Each row has two labels, one from each of two sets.
[ 31.2 -10.0  15.9  -1.9  -8.0 -10.7  10.4 -17.4   1.1   7.9   9.4   0.3
  -8.6  14.6  23.2  37.3  -2.3  -3.4   6.7   2.1  -8.8  -4.6  27.3  10.6
   0.3]	Dt & <28>
[  9.2  -9.4  27.4  -4.3  -2.3  -2.8  -3.1 -25.7   0.0   3.7   1.9  -7.5
   3.8  19.9  33.7  30.1   3.8  16.0   5.6   4.3 -22.3  13.4  44.3   1.9
   2.6]	Dt & <35>
[ 37.2 -19.1   6.3   4.7  -5.4  -3.8   3.5 -15.5   7.7  12.0  14.5 -14.1
  -7.7  21.8  21.9  39.5  -1.1  -9.3  12.8   3.0 -17.2  -6.4  17.3  -8.1
   2.5]	Cz & <28>
[ 39.6 -15.1  16.2  -5.0  -4.3 -20.2   8.8 -13.4  -1.0  13.2  12.9  -1.3
   0.5  35.0  23.6  54.3  -2.2   9.3  14.4 -39.6 -21.2  -7.7  49.9  -1.5
   2.2]	zc & <34>
[-11.2  -9.8  31.7   3.9  -6.2 -18.8   2.4 -26.2   6.5   7.8   0.2 -13.1
   7.5  31.2  22.8  27.9   1.9  20.6   4.7   8.4 -27.7  11.1  48.3  -1.6
   5.8]	zc & <35>
[ 18.6 -10.2  38.0   8.3  -6.7 -11.1   4.8  -9.9  -5.4   9.2   3.7  -1.4
   3.8  23.1  25.1  17.9   5.3  17.1   4.4  10.3 -14.9  -6.6  42.1   0.6
   8.3]	zc & <35>
[  1.2 -14.4  35.5  -3.5  -3.2  -8.1  -3.2 -32.6   4.4   7.0  -6.3  -8.5
   4.1  21.4  32.0  27.6   4.3  25.0   0.5   8.8 -21.4   9.8  42.6   0.2
   2.6]	Dt & <35>
[ 13.5 -23.3  30.9   4.2  -1.7  -6.7  -4.2 -41.7  12.6  -1.2   7.0 -17.9
   7.9  34.8  43.6  44.1   3.6  15.1   6.5   0.8 -30.2  35.5  44.5  -9.6
   2.2]	Cz & <35>
[ 20.0 -17.0  27.9   4.5 -10.5 -14.8   9.4 -27.0   2.4  18.2  -0.1  -3.6
   4.4  32.3  23.3  47.7   5.5   9.0   5.1   4.6 -19.0   6.5  40.1  -3.5
   7.5]	zc & <34>
[ -0.1 -14.4  31.8  -3.7  -1.2 -11.1  -3.7 -23.7   3.1   0.7  -0.5  -8.0
   4.7  22.5  20.6  29.8   1.9  26.5  -2.7   5.8 -20.8   8.6  41.5   0.8
   5.1]	Dt & <35>
[  4.7 -14.4  18.6  -4.9  -0.6  -5.3   0.1 -19.7   6.1   0.5   9.4 -10.2
  -2.0  19.8  27.1  37.2   8.7   7.0   3.1   5.1 -25.2  10.2  38.7  -2.9
   0.8]	cq & <35>
[ 17.3 -20.1   9.2   7.2   2.6  -4.6   2.0 -14.6   4.8   9.7  15.9  -8.2
   2.6  23.1  18.5  31.0   6.7   0.2  -3.2   3.6 -14.8   9.3  22.1  -3.2
   7.4]	Cz & <34>
[ 14.0 -14.6  11.2  -3.8  -1.2  -6.3   1.6 -14.6   8.5   7.5   8.6  -5.7
   2.7  19.7   6.9  37.5  -3.2   3.6   4.3  16.1 -21.7   5.4  27.7  -2.1
   8.4]	zc & <34>
[ 19.0  -7.4  20.1   3.1  -6.7 -14.9   5.5  -9.5   2.8   7.1  12.9  -6.6
  -2.5  28.0  25.3  32.4   4.6   4.1  17.0  13.3 -15.2  -7.0  48.0   2.4
   3.0]	zc & <35>
[ 17.3  -9.2  22.6   7.3  -0.5 -13.0   6.4  -8.2  -2.8   8.0   5.0 -14.5
  -0.4  26.7  22.8  19.9   4.4  15.2  11.8   5.4 -15.8  -0.6  41.3   1.8
   0.5]	zc & <35>
[  3.6 -15.2  20.5  -7.1  -1.0  -8.1   1.2 -30.3   1.7   1.6   1.0  -5.6
  -2.7  16.6  28.4  36.7  -2.4   8.4   1.0  -0.2 -25.3  14.2  34.5  -3.8
   0.3]	cq & <35>
[ 10.6 -14.1  32.5   0.1  -3.0  -7.7   2.7 -19.3  -1.7   7.0   2.2  -2.9
   1.0  22.1  12.3  26.9   5.7  15.0  -2.0   7.6 -16.1   6.9  38.9  -4.6
  11.2]	Dt & <34>
[ 39.1 -14.0  12.6  -1.6  -7.5 -17.4  10.1 -12.1  -1.5  11.3  16.6  -3.4
   1.0  31.4  21.8  48.3   3.0  -2.1  16.9  11.0 -25.8 -13.5  42.3 -71.3
   2.0]	zc & <34>

Each row has two labels, one from each of two sets.
[ 11.0  11.2   3.4 -28.9  -3.1   7.7  35.5 -28.3   3.6  11.1  15.4  12.8
  -9.6  15.5 -46.4  -7.6 -13.1 -19.7  -8.5 -21.1 -13.7  -8.1  -0.9 -14.7
 -14.1]	[75] & H
[-23.9  10.0  -6.1 -16.8 -17.3  -0.3   4.1 -63.3  -1.3  13.6 -13.8  36.8
  15.5   0.8  -7.7  -5.9   4.8 -30.7  14.7 -12.5 -20.6  -5.8  -2.5 -33.5
  11.3]	[75] & H
[ 13.3  11.1   8.0 -35.0 -14.9   4.5  28.9 -27.7  -0.3   5.2  20.7  -8.9
 -28.3   6.0 -10.1  -1.2 -22.9 -18.4  -5.3 -15.4   0.1 -10.4   6.4 -25.2
   3.3]	[70] & H
[ 63.1  13.7   7.4  -0.8  -4.1   4.1  29.7  -9.1   4.8   1.1  -0.8  26.7
  36.1  46.9   7.5   5.3   3.2  -0.7  10.4 -13.3  -6.8  -0.7   3.2   6.8
 -16.4]	[75] & W
[-19.4  11.6  -5.9 -17.7  -5.6  -1.5  12.0 -31.9   2.5  -4.4 -10.4  25.8
   7.3   8.3 -21.3  -8.6   3.6 -19.1   7.8 -12.4 -14.0   4.1 -15.9 -20.8
  19.3]	[75] & H
[-24.9   3.6  -1.2  -1.4   2.5  -0.3  -4.4 -30.5  -4.2   0.5 -11.3  -0.4
   3.6   1.8  -8.8   1.4  -2.3  -7.5  14.2  -5.0 -18.0   4.9 -10.5  -4.5
  16.4]	[68] & H
[-26.4  -0.6  -2.2  -7.4 -12.6  -0.7   0.5 -34.1  -1.8   1.7 -11.8  10.1
 -12.3  -2.5 -26.9   0.2   5.6  -0.5  24.7  -3.3  -3.1   1.8   1.6  -0.8
   9.8]	[72] & H
[  4.9   9.7   4.4  -2.6  -2.3  -1.6  12.6 -30.9   1.3  -0.3   7.5  -2.3
  -4.0  -7.7   2.6  -6.3 -13.3 -22.5   7.2  -7.5 -12.0  -1.6   3.1 -21.2
   9.1]	[75] & H
[ -2.2   4.2  -0.1   9.3 -12.1  -3.0   2.5 -33.7  24.6   2.5  -2.7  23.4
  23.7   6.8 -12.8   4.6   0.6  -3.6  15.6 -17.5 -17.3  -5.5   3.4  -5.7
  -7.4]	[75] & F
[ -0.4   8.5  -1.5  -9.1   2.4   3.4   4.6 -14.1  10.3   3.3 -12.5  16.2
  27.1  14.4 -17.3  -4.8   3.0  -9.5  15.5  -7.3 -15.5   2.6  -2.8   9.5
  10.5]	[68] & W
[ 40.4  21.0   0.3 -14.9  -8.5   0.1  29.4  -3.0   8.0   7.7   4.5  49.9
  30.6  19.5  -2.0  -3.2   6.1  -7.7  12.4 -17.8 -15.0  -4.8  12.9  -2.9
  -9.6]	[70] & W
[ -4.8   9.8   1.1  -7.1 -13.9  -3.2  -5.5 -60.7  12.5   9.1 -31.0  35.4
  26.3   6.4  11.9  -3.9   3.1  -9.4  24.7  -2.2  -7.4  -7.0  -0.8 -25.6
  12.3]	[70] & W
[ -9.3  -3.4  -3.7   1.5 -10.8 -17.9 -11.1 -27.1   6.8  -5.1 -12.2  -0.7
  21.0  -2.0  12.6  -7.0   7.7 -11.7  18.4  -6.2 -10.6  -8.9  -0.4 -12.4
  15.3]	[75] & W
[-26.1   7.0  -5.7 -20.3 -24.4   1.7  12.0 -21.1   1.5   9.9 -13.0   6.3
 -14.5  -3.4 -77.0   4.5  -8.1  -1.9   7.6 -20.1   1.0 -10.4 -13.0 -25.3
  11.9]	[70] & H

Each row has two labels, one from each of two sets.
[ -6.1 -11.2  -7.3  -2.2   3.7   4.2   0.8  20.7  10.1 -13.9 -14.7   7.0
   6.7  41.7 -28.2  -6.3  -0.9  15.4  -3.3  27.9   6.2  -5.3   5.9  10.9
   7.2]	J & lq
[-27.1 -14.3   3.7   4.1   4.9  17.5  -2.8   9.5  -4.8 -18.4  -6.5  18.4
   9.5   3.2  -8.5  -0.3  -3.4  10.6  -2.8  11.8   2.0  -5.3   7.4  -2.1
   5.1]	J & Ht
[-25.7  19.3  -5.9  -3.8   1.8  11.5   0.1  -1.5  19.9   6.3  -2.0  14.2
   5.9  -8.4   5.6 -17.8  -4.3   2.3  -9.8 -12.7  -3.5   0.3   6.9 -18.5
   3.3]	B & Ht
[ 11.7  -7.0  -3.5  -9.8  -0.6   4.8   1.5  -1.9  32.9   7.2  -6.3   2.5
  12.0   2.6   0.9  -5.4  -7.2  -2.3   1.9 -16.0   1.8  -0.9  -1.5 -30.0
   6.0]	B & Ht
[-20.2   2.4   1.2 -10.7  -6.6   0.8  10.7  12.9   5.4  -0.1   4.1   6.0
  15.1 -10.6 -17.9   0.1  -4.4  -6.5   1.9  -1.5   4.9  12.2  14.6 -35.4
  -1.3]	B & lq
[  0.9  -1.4 -10.6 -17.8   0.7   0.9  -0.3  17.6  19.4   8.9   1.0   0.6
   5.0  -8.8 -16.0   6.8  -3.9  -1.6   5.7  -3.0  10.8  -3.2   5.2 -13.3
  -0.5]	B & lq
[ -2.1   9.8   1.9 -14.2   3.2  14.3   2.8  21.8  18.7   6.5  -3.5   6.0
   6.8  -4.5  -7.1  -3.0  30.4  -0.4  15.6 -10.8   0.8  11.5   1.6 -23.2
   7.3]	B & lq
[  4.9  -0.7 -11.8 -18.8   9.8  20.9   7.1  17.6  81.4   6.6   3.4  15.5
  16.3  -3.8  -7.3 -22.8 -22.3  -4.5   4.3 -38.1  24.4  13.5  17.7 -36.9
   5.9]	B & Ht
[-25.8  -8.3   7.7   0.5  -1.4  17.7   2.5  32.8  11.0  -5.4 -14.6   8.1
   5.2  -3.4  -7.1  -9.1  -5.9  18.2   4.4 -10.3   0.2   8.9   8.9 -28.7
  10.5]	B & Ht
[ -2.6  -3.5  -1.0 -20.0  -3.2  21.6   0.1  29.8  10.1  -0.4  -4.5   5.6
   5.7  -6.7 -21.1 -11.4  -1.9   6.9  10.7   4.8   1.0   3.3  -0.7 -12.0
  -5.1]	B & lq
[ -9.6  -3.3  -0.3   0.3  -5.6   9.9   2.5   2.0   8.9  -5.2  -2.7   8.0
   4.7   9.6 -20.8 -11.0   5.0   6.4  -2.2  13.9   5.3  -9.5   5.3   2.3
   2.2]	J & lq
[-55.4 -13.8  -1.1   5.5  -3.7  10.1  -3.8  22.5  11.8  -1.4  -3.8  19.6
   9.1  16.6  -3.1 -11.3   8.2   9.3 -14.2   6.5   2.0  -1.3   3.7   4.9
   8.5]	J & lq
[ 35.8   3.3  -0.1 -14.6   5.2  10.1   1.6   9.6  20.6   3.8   3.5 -10.3
  -4.6   2.8 -21.2  -0.2  -5.7 -18.9  15.3  -1.6  -5.3   8.5   0.9 -11.3
   0.2]	B & lq
[ 23.4  -8.2   0.0 -14.5  -1.1  13.8  -0.8  21.9  11.3  -1.8  -5.3   4.1
   5.9   4.3 -18.0  -1.7  -4.8  -0.2  15.3  -1.8  -3.2   7.7   8.2 -20.3
   5.1]	B & lq
[ 29.7   7.2  -7.6 -11.3  -2.0   9.5  -2.5  15.5  21.1   3.2  -0.8 -21.9
  12.7   7.8 -26.8   8.7  -3.8  -0.1   6.0  -0.3   4.4   0.5  12.3 -25.1
   1.7]	B & lq
[  8.8   3.2  -2.1 -10.0  -0.8  12.5   8.5   3.1  -4.7  -3.8   4.3   0.7
  -0.1  -3.9 -25.9  18.0   0.7  -8.6   3.7   6.6 -10.2  16.7   9.6 -28.4
  -3.1]	B & lq
